Here is a tiny trained network, its code and every weight. The questions are about switching its units off for an input and a class, where a switched-off unit gives its printed mean instead of its output.

import numpy as np


def w(rows, s, z=0):
    codes = np.array(rows[::2]) - 128.0
    scale = np.full(codes.shape[1], s)
    scale[-1] = z or s
    return codes * scale


def f(y):
    return np.maximum(y, 0)


def log_softmax(a):
    a = a - a.max(-1, keepdims=True)
    return a - np.log(np.exp(a).sum(-1, keepdims=True))


def net(x, mask):
    res = np.array(x, float).reshape(1, 3) / 4 @ E
    y = f(res @ A[0][:, :-1].T + A[0][:, -1])
    res = res + np.where(mask, y, B[0][:, -1]) @ B[0][:, :-1]
    return log_softmax(res[-1] @ U[:, :-1].T + U[:, -1])


A, B = {}, {}
E = w([
[230,81,53,161,198,193],'x0',
[34,82,163,223,223,124],'x1',
[119,46,130,3,169,154],'x2',
],0.011)
A[0] = w([
[86,158,88,61,79,69,170],'neuron 1',
[152,130,100,51,65,80,86],'neuron 2',
[245,150,42,90,148,178,170],'neuron 3',
[153,85,54,175,164,158,124],'neuron 4',
[152,80,76,89,144,188,93],'neuron 5',
[174,246,127,183,96,119,142],'neuron 6',
[109,231,124,68,8,71,253],'neuron 7',
[96,55,193,87,196,134,196],'neuron 8',
[227,31,70,195,160,144,231],'neuron 9',
[129,127,74,200,211,155,97],'neuron 10',
[227,203,48,68,144,239,74],'neuron 11',
[22,118,193,133,228,150,213],'neuron 12',
[149,173,137,151,25,74,131],'neuron 13',
[131,178,88,178,161,182,193],'neuron 14',
[91,148,176,177,121,98,100],'neuron 15',
],0.011,0.0044)
B[0] = w([
[120,139,186,106,133,148,189],'neuron 1',
[167,130,161,84,130,168,193],'neuron 2',
[122,51,180,247,212,71,231],'neuron 3',
[163,51,154,134,172,195,185],'neuron 4',
[135,47,85,174,165,129,183],'neuron 5',
[198,184,75,121,127,88,201],'neuron 6',
[158,174,157,103,149,119,252],'neuron 7',
[116,121,40,214,104,46,194],'neuron 8',
[159,54,158,168,178,129,228],'neuron 9',
[121,94,114,138,149,179,187],'neuron 10',
[118,117,158,194,202,115,221],'neuron 11',
[89,87,102,191,158,58,213],'neuron 12',
[169,249,126,99,120,98,199],'neuron 13',
[169,70,107,128,153,147,175],'neuron 14',
[144,101,118,195,152,51,171],'neuron 15',
],0.011,0.018)
U = w([
[7,94,76,146,117,110,175],'0',
[120,107,111,117,99,176,61],'1',
[120,172,155,61,71,186,103],'2',
[90,150,131,128,130,170,2],'3',
[96,164,202,121,148,106,189],'4',
[133,77,146,133,166,197,179],'5',
[170,161,71,128,113,91,200],'6',
],0.017,0.0046)

Each question gives the input, the list of numbers given to net, and the class t.
The units are the neurons (one row each of A and B). Each row of codes is followed by its name. A weight is (code - 128) times the scale printed after its matrix; where a second scale follows, it is the last column's (A, B and U).
mask holds one flag per neuron, in row order. A switched-off neuron (its flag False) gives its mean, the last column of its row in B, instead of its output. The means were averaged over made-up inputs and are rounded, as every weight is.
A unit's drop is (log p(t) with every unit on - log p(t) with that unit switched off) / (log p(t) with every unit on - log p(t) with every unit switched off).
The circuit of an input: a set's keep is (log p(t) with only the set's units on - log p(t) with every unit switched off) / (log p(t) with every unit on - log p(t) with every unit switched off). Starting from the 12 units with the biggest drops (on a tie, the unit counted first), units are removed one at a time, each time the one whose removal leaves the highest keep (on an exact tie, the one counted first), for as long as the keep stays at least 0.8.
circuit, biggest first: the units of the circuit, biggest drop first
top k neurons: the k neurons with the biggest drops, biggest first
drop of u: that unit's drop, to one decimal
input [-3,0,0], class 4: top 2 neurons -> [neuron 6; neuron 8]
input [-5,-5,-4], class 2: circuit, biggest first -> [neuron 3; neuron 8; neuron 12; neuron 11]
input [-7,0,8], class 0: circuit, biggest first -> [neuron 8]
input [-4,-5,8], class 4: circuit, biggest first -> [neuron 4; neuron 1]
input [-3,-1,6], class 6: top 3 neurons -> [neuron 3; neuron 8; neuron 11]
input [-4,-3,8], class 4: top 3 neurons -> [neuron 1; neuron 6; neuron 8]
input [-7,-4,-4], class 6: top 3 neurons -> [neuron 6; neuron 15; neuron 3]
input [5,5,8], class 0: top 2 neurons -> [neuron 8; neuron 12]
input [-8,1,8], class 0: drop of neuron 7 -> 0.0
input [-8,7,-4], class 0: drop of neuron 12 -> 0.5
input [-6,-4,4], class 2: drop of neuron 3 -> 0.2
input [0,-2,-2], class 6: drop of neuron 11 -> 0.1
